Here is a tiny trained network, its code and every weight. The questions are about switching its units off for an input and a class, where a switched-off unit gives its printed mean instead of its output.

import numpy as np


def w(rows, s, z=0):
    codes = np.array(rows[::2]) - 128.0
    scale = np.full(codes.shape[1], s)
    scale[-1] = z or s
    return codes * scale


def f(y):
    return y / 2 * (1 + np.tanh(0.7978845608 * (y + 0.044715 * y**3)))


def log_softmax(a):
    a = a - a.max(-1, keepdims=True)
    return a - np.log(np.exp(a).sum(-1, keepdims=True))


def net(x, mask):
    res = np.array(x, float).reshape(1, 3) / 4 @ E
    y = f(res @ A[0][:, :-1].T + A[0][:, -1])
    res = res + np.where(mask, y, B[0][:, -1]) @ B[0][:, :-1]
    return log_softmax(res[-1] @ U[:, :-1].T + U[:, -1])


A, B = {}, {}
E = w([
[136,93,9,177],'x0',
[77,38,181,205],'x1',
[220,144,135,184],'x2',
],0.012)
A[0] = w([
[91,169,153,127,254],'N1',
[92,121,171,115,175],'N2',
[95,110,177,117,118],'N3',
[110,140,136,71,210],'N4',
[122,75,84,170,162],'N5',
[91,90,107,103,130],'N6',
[171,136,90,163,187],'N7',
[120,195,232,158,175],'N8',
[137,101,41,159,187],'N9',
[63,106,163,104,116],'N10',
[137,214,139,84,145],'N11',
[144,139,90,165,184],'N12',
[162,106,186,117,146],'N13',
[67,130,34,66,148],'N14',
[173,161,162,164,105],'N15',
[62,173,52,115,189],'N16',
[136,151,202,124,180],'N17',
[85,131,152,105,129],'N18',
[183,215,145,28,207],'N19',
[106,159,129,67,200],'N20',
[107,184,66,96,131],'N21',
[125,89,3,140,126],'N22',
[108,110,154,223,184],'N23',
[112,128,81,169,140],'N24',
[127,149,149,96,185],'N25',
[41,116,191,109,87],'N26',
[103,117,190,153,187],'N27',
[159,187,146,66,157],'N28',
[96,144,122,82,195],'N29',
[197,230,124,103,204],'N30',
[110,147,141,125,173],'N31',
[179,105,196,150,94],'N32',
[52,103,94,127,129],'N33',
[113,156,134,65,175],'N34',
[79,58,177,114,122],'N35',
],0.015,0.0043)
B[0] = w([
[98,126,129,84,172],'N1',
[94,119,158,122,175],'N2',
[103,85,141,163,172],'N3',
[121,94,133,91,175],'N4',
[144,122,110,164,202],'N5',
[129,120,113,81,162],'N6',
[140,176,106,200,184],'N7',
[80,166,185,95,214],'N8',
[161,197,166,175,219],'N9',
[120,122,168,134,182],'N10',
[122,80,31,108,201],'N11',
[174,177,130,221,173],'N12',
[88,162,170,110,168],'N13',
[164,149,132,91,212],'N14',
[129,162,120,124,166],'N15',
[179,167,124,91,197],'N16',
[85,152,183,92,190],'N17',
[99,145,145,121,160],'N18',
[143,81,2,118,253],'N19',
[114,103,114,75,184],'N20',
[143,112,105,95,189],'N21',
[155,207,163,142,235],'N22',
[92,105,132,136,217],'N23',
[162,162,99,180,175],'N24',
[126,108,135,106,162],'N25',
[90,128,148,155,202],'N26',
[72,117,147,142,191],'N27',
[142,80,43,111,203],'N28',
[130,87,120,96,171],'N29',
[180,123,57,136,231],'N30',
[113,117,138,106,143],'N31',
[130,152,149,83,178],'N32',
[120,145,89,100,184],'N33',
[95,104,108,82,181],'N34',
[115,142,126,156,203],'N35',
],0.011,0.015)
U = w([
[82,42,131,121,6],'0',
[95,197,255,101,151],'1',
[248,194,89,242,111],'2',
[159,101,103,36,247],'3',
],0.01,0.0023)

Each question gives the input, the list of numbers given to net, and the class t.
The units are the neurons (one row each of A and B). Each row of codes is followed by its name. A weight is (code - 128) times the scale printed after its matrix; where a second scale follows, it is the last column's (A, B and U).
mask holds one flag per neuron, in row order. A switched-off neuron (its flag False) gives its mean, the last column of its row in B, instead of its output. The means were averaged over made-up inputs and are rounded, as every weight is.
A unit's drop is (log p(t) with every unit on - log p(t) with that unit switched off) / (log p(t) with every unit on - log p(t) with every unit switched off).
The circuit of an input: a set's keep is (log p(t) with only the set's units on - log p(t) with every unit switched off) / (log p(t) with every unit on - log p(t) with every unit switched off). Starting from the 12 units with the biggest drops (on a tie, the unit counted first), units are removed one at a time, each time the one whose removal leaves the highest keep (on an exact tie, the one counted first), for as long as the keep stays at least 0.8.
units of the circuit, in order: the units of the circuit, biggest drop first
unit that matters most: the unit with the biggest drop
top k neurons: the k neurons with the biggest drops, biggest first
drop of u: that unit's drop, to one decimal
input [-3,5,-5], class 1: unit that matters most	N19
input [-5,-1,-6], class 0: units of the circuit, in order	(N26, N3, N22)
input [3,2,-6], class 2: units of the circuit, in order	(N8, N17)
input [-2,6,-6], class 1: top 3 neurons	(N19, N11, N28)
input [0,0,0], class 0: top 2 neurons	(N22, N9)
input [-2,-6,7], class 3: top 2 neurons	(N9, N22)
input [-1,-6,5], class 3: top 4 neurons	(N9, N22, N11, N24)
input [6,-7,-5], class 2: top 2 neurons	(N22, N9)
input [2,2,-2], class 2: top 2 neurons	(N8, N17)
input [-1,3,0], class 1: drop of N19	0.5
input [-6,2,-6], class 1: drop of N8	0.2
input [5,-3,-5], class 2: drop of N22	0.1
input [-2,2,-1], class 1: drop of N19	0.2
input [-5,1,0], class 1: unit that matters most	N8
